Moves between points:
J498: ^>J280, ~>J928, $>J573, §>J103, @>J849, &>J608
J217: ^>J849, ~>J973, $>J280, §>J608, @>J928, &>J373
J409: ^>J366, ~>J387, $>J652, §>J962, @>J302, &>J630
J147: ^>J16, ~>J366, $>J549, §>J409, @>J652, &>J981
J302: ^>J470, ~>J224, $>J662, §>J591, @>J993, &>J432
J433: ^>J841, ~>J280, $>J310, §>J498, @>J573, &>J217
J95: ^>J211, ~>J841, $>J298, §>J433, @>J310, &>J613
J967: ^>J895, ~>J382, $>J851, §>J438, @>J773, &>J50
J608: ^>J973, ~>J264, $>J928, §>J662, @>J147, &>J470
J688: ^>J831, ~>J201, $>J689, §>J457, @>J722, &>J478
J851: ^>J713, ~>J908, $>J461, §>J773, @>J108, &>J382
J749: ^>J630, ~>J461, $>J962, §>J975, @>J439, &>J851
J662: ^>J264, ~>J981, $>J147, §>J993, @>J409, &>J224
J50: ^>J511, ~>J998, $>J382, §>J689, @>J83, &>J831
J60: ^>J310, ~>J573, $>J211, §>J613, @>J841, &>J498
J973: ^>J549, ~>J652, $>J935, §>J264, @>J16, &>J409
J500: ^>J773, ~>J511, $>J895, §>J50, @>J382, &>J419
J591: ^>J224, ~>J924, $>J993, §>J226, @>J749, &>J428
J924: ^>J439, ~>J713, $>J630, §>J851, @>J461, &>J895
J610: ^>J328, ~>J298, $>J492, §>J145, @>J316, &>J95
J975: ^>J461, ~>J108, $>J439, §>J895, @>J713, &>J773
J773: ^>J908, ~>J938, $>J108, §>J511, @>J543, &>J83
J831: ^>J458, ~>J364, $>J998, §>J201, @>J80, &>J37
J644: ^>J610, ~>J145, $>J593, §>J882, @>J91, &>J904
J722: ^>J80, ~>J579, $>J458, §>J37, @>J364, &>J593
J364: ^>J476, ~>J478, $>J688, §>J492, @>J457, &>J328
J37: ^>J579, ~>J328, $>J364, §>J610, @>J492, &>J91
J387: ^>J993, ~>J749, $>J470, §>J432, @>J224, &>J226
J579: ^>J457, ~>J18, $>J476, §>J328, @>J478, &>J316
J908: ^>J967, ~>J438, $>J258, §>J938, @>J500, &>J109
J91: ^>J316, ~>J211, $>J328, §>J95, @>J298, &>J60
J16: ^>J608, ~>J662, $>J103, §>J366, @>J373, &>J302
J373: ^>J147, ~>J409, $>J973, §>J470, @>J264, &>J993
J689: ^>J998, ~>J80, $>J83, §>J722, @>J458, &>J201
J258: ^>J851, ~>J773, $>J975, §>J500, @>J895, &>J438
J613: ^>J573, ~>J849, $>J841, §>J217, @>J280, &>J103
J573: ^>J918, ~>J705, $>J122, §>J849, @>J854, &>J928
J310: ^>J904, ~>J918, $>J882, §>J573, @>J122, &>J280
J328: ^>J18, ~>J481, $>J478, §>J298, @>J644, &>J211
J511: ^>J938, ~>J995, $>J543, §>J998, @>J109, &>J458
J995: ^>J419, ~>J831, $>J50, §>J688, @>J689, &>J476
J981: ^>J302, ~>J591, $>J366, §>J630, @>J387, &>J439
J432: ^>J749, ~>J975, $>J224, §>J428, @>J924, &>J258
J458: ^>J112, ~>J476, $>J995, §>J364, @>J688, &>J579
J478: ^>J37, ~>J610, $>J201, §>J644, @>J593, &>J481
J316: ^>J644, ~>J882, $>J18, §>J211, @>J481, &>J310
J428: ^>J975, ~>J895, $>J924, §>J967, @>J851, &>J500
J938: ^>J438, ~>J419, $>J500, §>J995, @>J50, &>J112
J108: ^>J258, ~>J500, $>J428, §>J543, @>J967, &>J938
J904: ^>J95, ~>J433, $>J145, §>J918, @>J60, &>J854
J918: ^>J433, ~>J498, $>J60, §>J705, @>J613, &>J935
J998: ^>J995, ~>J688, $>J109, §>J80, @>J112, &>J364
J109: ^>J50, ~>J689, $>J438, §>J112, @>J419, &>J688
J264: ^>J652, ~>J302, $>J16, §>J981, @>J366, &>J962
J935: ^>J217, ~>J608, $>J498, §>J16, @>J103, &>J652
J280: ^>J854, ~>J935, $>J918, §>J928, @>J705, &>J973
J80: ^>J688, ~>J457, $>J112, §>J579, @>J476, &>J492
J476: ^>J722, ~>J37, $>J831, §>J478, @>J201, &>J18
J145: ^>J298, ~>J310, $>J316, §>J60, @>J211, &>J433
J481: ^>J91, ~>J95, $>J610, §>J904, @>J145, &>J122
J122: ^>J60, ~>J613, $>J95, §>J854, @>J433, &>J705
J895: ^>J108, ~>J543, $>J713, §>J382, @>J908, &>J511
J226: ^>J924, ~>J851, $>J749, §>J258, @>J975, &>J967
J439: ^>J432, ~>J428, $>J591, §>J713, @>J226, &>J108
J849: ^>J705, ~>J549, $>J854, §>J973, @>J935, &>J147
J298: ^>J481, ~>J904, $>J644, §>J310, @>J882, &>J841
J382: ^>J543, ~>J109, $>J908, §>J83, @>J938, &>J998
J543: ^>J500, ~>J50, $>J967, §>J109, @>J438, &>J995
J438: ^>J382, ~>J83, $>J773, §>J419, @>J511, &>J689
J201: ^>J364, ~>J492, $>J80, §>J593, @>J579, &>J610
J112: ^>J689, ~>J722, $>J419, §>J476, @>J831, &>J457
J928: ^>J935, ~>J16, $>J705, §>J147, @>J549, &>J264
J652: ^>J373, ~>J470, $>J608, §>J302, @>J662, &>J387
J549: ^>J103, ~>J373, $>J217, §>J652, @>J608, &>J366
J882: ^>J145, ~>J60, $>J91, §>J122, @>J95, &>J918
J366: ^>J662, ~>J993, $>J373, §>J387, @>J470, &>J591
J470: ^>J409, ~>J962, $>J264, §>J224, @>J981, &>J749
J841: ^>J122, ~>J854, $>J904, §>J280, @>J918, &>J849
J211: ^>J882, ~>J122, $>J481, §>J841, @>J904, &>J573
J593: ^>J492, ~>J316, $>J579, §>J91, @>J328, &>J145
J419: ^>J83, ~>J458, $>J511, §>J831, @>J998, &>J722
J18: ^>J593, ~>J91, $>J37, §>J481, @>J610, &>J882
J224: ^>J962, ~>J439, $>J981, §>J924, @>J630, &>J975
J962: ^>J387, ~>J432, $>J302, §>J439, @>J591, &>J461
J713: ^>J428, ~>J967, $>J226, §>J908, @>J258, &>J543
J705: ^>J498, ~>J103, $>J613, §>J549, @>J217, &>J16
J457: ^>J201, ~>J593, $>J722, §>J18, @>J37, &>J644
J103: ^>J928, ~>J147, $>J849, §>J373, @>J973, &>J662
J993: ^>J981, ~>J630, $>J409, §>J749, @>J962, &>J924
J854: ^>J613, ~>J217, $>J433, §>J935, @>J498, &>J549
J83: ^>J109, ~>J112, $>J938, §>J458, @>J995, &>J80
J492: ^>J478, ~>J644, $>J457, §>J316, @>J18, &>J298
J461: ^>J226, ~>J258, $>J432, §>J108, @>J428, &>J908
J630: ^>J591, ~>J226, $>J387, §>J461, @>J432, &>J713

The rows follow the links: the fewer symbols apart two points are, the more alike their rows tend to be.

Each row is also shifted at random along 7 hidden directions that mean nothing.

Each row, then its point:
-861 21 -70 214 -267 -250 -442 182 349 -259 -195 425 36 6 -122 198 1 89 -124 641 -38 286 -36 -17 -98 135 -211 102 -299 26 132 -170 100 -62 -221 -321 -50 -> J310
813 -88 -309 34 341 -32 -11 -153 187 -326 75 -332 320 -372 613 -141 -333 245 234 61 -25 293 255 420 -447 -187 -244 122 -108 254 522 76 306 63 -219 258 -127 -> J264
24 -4 -77 -234 -46 -86 -282 -151 63 111 -4 65 195 73 64 -154 -424 347 -274 157 21 67 -138 302 55 -129 45 146 -141 -204 -144 -179 -105 -89 134 117 194 -> J37
-61 134 -244 316 -2 -548 5 -82 186 -126 -146 -51 49 -188 267 64 65 170 -84 551 85 30 84 154 -353 -132 -426 151 -167 128 157 -258 -395 25 0 -33 -331 -> J60
205 -27 186 118 -10 -509 114 548 181 -38 -139 50 242 -361 -127 -146 267 -4 -356 297 -70 37 -333 -40 -91 191 -287 -2 198 -193 104 -584 912 58 -680 -217 -205 -> J95
-554 -206 503 -374 155 -125 335 -141 -5 120 386 -12 171 -7 -203 16 -174 -50 -11 -383 373 -342 -306 24 72 -271 -98 -133 186 -264 -352 -116 798 -41 243 -33 -144 -> J438
517 -250 277 -217 75 -385 -107 218 -113 -303 387 -146 749 -162 274 -399 -399 -47 -68 160 181 -69 -152 375 291 49 100 346 220 -325 -117 -341 494 -76 -1 -62 341 -> J831
53 211 -312 -63 440 76 476 -395 -235 246 -149 -471 -277 173 378 -131 195 648 277 -101 26 82 424 56 -404 4 -260 -348 -71 310 -228 166 -189 32 130 367 -310 -> J461
-308 -245 339 -413 283 -154 400 -98 -54 21 301 -19 190 -105 -123 -107 -197 288 43 -159 208 -80 -151 69 5 -34 -168 -280 176 -163 -334 -51 1007 -31 6 -4 -132 -> J908
508 -115 -38 122 97 318 -210 -46 13 15 -72 94 145 252 184 232 329 64 255 387 -128 414 393 -224 -165 329 42 -110 -360 142 123 234 152 -36 -136 -154 76 -> J224
211 228 -103 470 -97 -318 201 85 -23 160 -234 46 -255 -44 -173 208 444 -321 -112 143 36 -284 -51 -289 -136 -65 -211 68 -19 76 95 -155 -674 70 81 -148 -338 -> J841
106 -407 202 -125 17 113 -255 -220 -42 200 174 169 556 431 2 112 -201 45 -71 429 86 32 -70 36 -31 113 -133 169 -284 -418 -351 -111 461 -53 137 -44 183 -> J998
197 -109 -11 17 -212 287 -234 83 -201 -210 67 299 -70 187 40 173 329 -156 295 354 -148 301 497 -291 407 490 376 -139 -20 170 -41 453 -512 -72 62 -340 394 -> J226
-253 -319 92 -50 42 -450 240 -434 -157 -255 249 -51 50 -186 311 -5 -49 283 213 812 -52 55 323 108 33 19 42 -134 -81 55 -216 304 -534 -48 361 20 -9 -> J967
-17 -137 -86 138 -189 469 146 -137 -406 550 -99 -348 -194 489 112 12 451 -310 -35 -165 -146 -246 102 -149 46 168 7 34 234 -166 -409 122 -503 169 28 314 38 -> J83
364 -259 -8 -75 -192 -199 -483 -105 -106 -325 303 29 593 74 466 -183 -415 -38 -5 631 35 107 182 377 314 107 187 463 -73 -210 -96 -18 -530 -103 272 -37 514 -> J688
272 -359 255 -26 159 -146 162 -136 -147 224 134 -187 455 200 118 -79 37 47 -58 386 7 -110 -95 33 -130 92 -186 67 -54 -374 -319 -210 525 29 -8 109 -34 -> J419
35 -112 -161 -337 -326 346 -642 295 197 68 -24 324 234 48 -31 -136 -370 132 -399 -74 -115 333 -157 259 295 204 59 156 176 -234 -10 -159 411 -27 -435 -82 457 -> J328
-526 -86 -25 -291 -117 374 -31 -112 -131 101 263 -210 23 206 254 -79 -169 -160 77 -569 219 -183 69 250 164 -111 -59 97 386 -60 -287 116 -2 49 114 178 129 -> J511
29 331 131 155 106 18 499 164 -1 28 -85 -88 -516 -332 -497 30 124 -461 53 -911 48 -486 -360 -280 35 -365 199 -146 236 178 310 62 -69 89 98 61 -294 -> J973
922 -30 -195 24 9 -210 109 -234 -30 571 -179 -181 15 -44 214 -50 91 281 -475 299 -106 -78 -95 162 -225 -159 -218 41 -4 -199 -73 -266 -444 78 -42 301 -139 -> J610
-951 255 -184 -324 -214 505 -330 144 161 396 -307 96 -360 283 -300 -127 -175 326 -396 -629 -104 119 -309 111 81 -10 28 -85 92 -128 -223 -168 323 -12 -278 202 127 -> J18
-559 -19 50 82 -323 20 -183 176 -247 -179 -3 -222 7 174 175 -302 96 -200 25 180 -197 -59 37 100 372 251 344 248 216 -107 -228 -10 -492 17 28 86 366 -> J458
334 336 -569 249 57 -297 4 71 -1 -515 -1 -231 -20 -370 460 -224 -350 -101 190 -226 180 -90 273 372 -75 -185 -233 334 248 416 390 27 -830 67 96 88 -77 -> J854
-291 66 115 30 -76 -172 60 -189 181 621 -290 179 -276 121 -380 243 240 249 -496 206 -66 -105 -367 -172 -265 -211 -198 -171 -273 -231 -171 -291 -33 -18 20 57 -336 -> J91
-293 220 -76 88 -75 -201 -161 189 237 -124 -20 258 41 -83 -130 172 -97 -151 -106 -170 302 -91 -127 23 -60 -144 -301 139 7 64 149 -246 72 -29 -3 -269 -159 -> J122
-392 69 326 -235 -289 -513 -389 221 468 -376 424 543 296 -418 -89 231 -387 -301 -241 -124 538 -128 -296 238 330 -422 -12 258 89 -82 241 -288 77 -203 277 -550 66 -> J211
1462 -196 -21 -102 99 376 -201 89 132 -94 313 192 410 -219 80 199 -309 -446 57 -497 184 36 14 56 58 -161 7 168 104 18 501 167 391 21 -125 -162 146 -> J652
727 63 198 -99 510 -229 400 83 -13 -74 135 -309 287 -181 235 -128 195 259 244 -140 189 91 124 -21 -250 34 -135 -209 -10 135 92 -160 820 -42 -119 -46 -228 -> J630
-67 83 -258 -21 -354 96 -287 -154 71 368 -159 80 -251 92 112 99 14 79 -374 75 -93 9 -27 139 35 -144 14 98 7 -62 -43 -24 -859 -17 75 147 73 -> J644

The symbols that take the first to the second take the third to the fourth, perhaps in another order. What is the fourth?
Answer with the point's name.
342 -572 353 27 40 -110 -170 -3 -100 99 80 144 693 303 -66 2 21 67 -114 914 -177 167 -112 -115 -27 420 -72 113 -291 -531 -320 -233 834 -27 -205 -135 197
to -336 78 -92 -38 -153 24 -51 94 76 397 -390 -46 -259 66 -172 -137 144 331 -451 139 -304 108 -266 11 -88 85 -39 -106 16 -162 -136 -270 129 44 -374 195 -48
as -503 -92 351 -26 81 53 600 -139 -273 536 -11 -294 -274 216 -288 16 443 -121 -69 -312 -2 -443 -267 -282 -68 -58 -70 -268 218 -238 -487 -71 294 105 74 225 -312
to J579

453 -76 146 177 -6 231 33 214 89 -84 -50 177 -86 -191 -333 159 128 -395 63 -155 -201 12 -127 -293 45 34 223 -85 -25 60 397 157 289 62 -228 -114 1
to 545 110 -53 162 236 -18 291 -220 -175 119 -57 -279 -138 103 311 97 472 159 302 187 -15 75 426 -175 -220 75 14 -195 -169 268 9 195 -436 -12 200 70 -158
as 246 -146 308 -508 147 252 -51 -58 -7 40 415 517 252 156 -325 286 -252 5 128 -442 449 8 47 -178 320 19 61 -227 -14 -68 -218 205 637 -173 321 -434 204
to J50

-400 -165 302 -369 260 -428 389 300 -49 -576 258 -113 259 -473 76 -465 -183 409 214 139 -2 170 5 158 210 284 63 -274 350 39 -139 -98 1129 -48 -329 -126 80
to -86 -168 524 36 159 -392 588 157 -258 185 71 -401 159 -61 -140 -278 369 -146 -80 47 -48 -392 -368 -141 -7 60 -8 -80 246 -352 -359 -384 669 71 -102 139 -215
as 363 -374 208 -4 -137 -150 -254 113 -180 -166 215 0 600 122 232 -189 -104 -144 -39 616 -85 76 33 122 255 287 125 286 30 -343 -201 -129 108 -32 -38 -80 394
to J18

-420 28 35 131 -328 -121 -380 -135 317 190 -39 566 -83 139 -245 550 91 -148 -269 324 212 -36 -101 -169 -36 -203 -161 88 -344 -88 35 -71 -502 -97 276 -344 -119
to -56 -152 289 253 39 -272 -46 -21 258 -431 29 170 48 -326 -83 199 106 -109 222 648 -224 227 -7 -171 -124 -29 252 -66 -415 136 429 158 136 -44 -32 -179 -74
as 36 -61 419 144 277 -423 289 122 243 -376 43 -75 101 -459 -59 15 200 -7 203 313 -102 98 -137 -137 -239 -95 122 -164 -238 108 393 -96 715 -28 -175 -111 -262
to J543

72 -148 140 78 5 -532 -4 -115 -157 -175 96 -245 356 -11 316 -293 -116 132 -13 733 -97 -48 6 222 61 53 138 251 -126 -204 -186 -193 -367 -50 245 132 165
to -735 58 326 -24 -107 -193 2 226 -97 42 -148 -8 -80 128 -387 -268 85 56 -182 161 -210 -98 -375 -138 247 155 337 -6 -33 -276 -300 -271 201 -70 -4 38 159
as 481 -287 -39 -161 260 275 520 -219 -327 587 -26 -321 4 226 47 -79 251 235 -76 -150 -72 -115 35 -97 -221 177 -323 -316 280 -203 -444 26 555 177 -258 319 -207
to J382

658 -49 -49 24 207 305 -57 -93 145 43 34 -80 150 -6 207 182 36 -47 186 -174 38 185 160 6 -293 -96 -74 -15 -191 141 335 141 341 21 -116 33 -94
to 230 184 -191 -335 154 400 -62 44 -101 -137 220 -104 27 85 341 -75 -119 116 326 -685 289 154 405 152 160 72 25 -82 245 297 -4 246 87 -75 68 -69 193
as -73 85 5 -285 -204 35 -307 54 50 89 54 128 53 8 -36 -159 -345 84 -297 -199 41 -18 -205 227 299 -116 195 153 125 -179 -79 -156 -190 -95 111 36 299
to J882

75 150 126 39 -120 -185 140 -162 -242 359 -90 -159 -205 143 -143 -101 142 -53 -242 18 -82 -347 -204 -83 162 -146 278 57 -11 -198 -270 -124 -831 -30 421 199 51
to -568 204 124 -9 -278 -578 -179 516 312 -572 172 176 99 -542 81 -117 -98 -275 -124 -59 257 -47 -186 235 282 -141 -6 223 360 91 279 -336 81 -72 -151 -369 22
as -236 442 -698 400 -137 -4 50 344 -129 -543 -307 -393 -408 -307 338 -418 -10 -127 232 -270 -219 23 281 236 20 146 -46 206 432 512 373 115 -831 176 -328 199 -3
to J470

-636 222 -278 -144 -70 -11 -69 49 72 182 -358 -295 -259 -28 134 -413 -117 544 -316 -60 -259 138 -143 329 -125 2 -59 -31 125 -16 -120 -262 34 53 -329 400 -17
to -399 388 -195 71 158 193 62 171 122 0 -207 192 -249 69 -519 84 -222 -59 7 -759 220 -182 -247 -147 -177 -145 -277 -57 -41 149 124 -98 409 43 -47 -75 -276
as 207 -176 -428 -425 34 524 -151 -224 -156 -31 253 -67 126 141 502 -93 -399 292 202 -346 159 228 500 333 133 145 -166 -32 319 153 -196 382 -55 12 -14 129 282
to J80

-248 -13 -98 7 62 373 -240 38 290 -235 -86 145 -56 -75 -94 114 -225 -7 182 -180 -132 295 12 7 -180 -31 39 -54 -221 181 388 209 502 17 -266 8 7
to 293 114 21 62 118 237 107 -29 -129 115 -56 -75 -165 201 80 154 445 -10 268 -64 -10 115 336 -290 -38 181 103 -217 -92 208 -6 227 -140 -32 77 -85 -24
as -521 -324 132 86 165 48 272 -275 -143 417 -199 -256 49 392 -66 -32 276 336 -49 535 -247 42 -85 -154 -396 219 -292 -201 -220 -302 -476 -121 636 115 -206 300 -244
to J364

-279 233 -163 -52 -301 423 -122 -124 56 805 -319 129 -532 333 -317 260 255 -35 -490 -496 -17 -199 -235 -136 -39 -207 -66 -88 48 -140 -193 -87 -543 26 61 165 -123
to -365 232 -97 -126 -348 -141 -124 170 13 -27 -56 -124 -278 -213 114 -297 -72 -8 -280 -207 -100 -96 -131 267 330 -140 287 124 352 1 5 -128 -671 -27 14 147 201
as -825 346 -712 254 -38 -99 -317 88 177 -651 -261 -129 -125 -133 392 -242 -423 331 244 147 -68 322 332 416 -248 64 -314 243 -66 467 290 43 -397 47 -200 109 -45
to J841

728 -167 -163 -26 -48 311 -424 9 202 -311 185 465 254 -135 -110 242 -534 -308 114 -133 78 151 39 36 120 -81 74 182 -148 74 466 304 45 -28 14 -226 238
to 361 33 99 -246 381 -651 723 -99 -240 -340 351 -511 86 -562 488 -430 -80 310 255 -81 237 -176 212 312 50 -153 -40 -187 440 215 -96 -17 -28 -8 209 139 -164
as -403 318 -127 100 96 -50 165 345 96 -472 -118 -37 -272 -376 -296 -227 -246 -109 152 -542 -49 -87 -202 21 32 -93 62 -29 197 264 352 7 278 81 -206 5 -103
to J461

-858 236 -294 141 -202 -83 -417 227 293 -410 -128 266 -43 -38 6 80 -223 10 29 79 118 183 67 156 -19 24 -232 195 -79 212 205 -76 -89 -38 -116 -239 -21
to -425 276 -133 314 -166 -9 -72 350 66 -176 -257 275 -286 -7 -408 123 138 -320 3 -156 0 -109 -107 -275 62 105 -64 49 45 139 158 -55 -171 50 -131 -261 -96
as -459 -194 154 -46 20 -658 -224 22 452 -143 -125 247 347 -269 -6 -54 -196 646 -383 1032 -133 375 -274 223 -321 23 -291 -18 -395 -231 31 -477 811 -96 -366 -115 -163
to J882

-169 228 -367 111 18 337 -284 21 179 111 -203 364 -56 312 -296 300 -233 -29 -52 -380 230 17 -39 -100 -220 -41 -416 83 -206 92 91 -29 149 15 -43 -162 -122
to -507 20 81 360 -235 175 -78 289 82 -296 -286 342 -462 -131 -603 158 212 -406 115 138 -448 78 -142 -465 177 216 422 -132 -122 144 334 296 -142 57 -231 -180 68
as -64 -259 313 41 52 -411 261 -216 -155 -194 104 222 -36 -64 -120 147 264 184 231 883 -129 104 235 -319 149 246 233 -319 -251 22 -199 269 -288 -112 299 -255 21
to J938

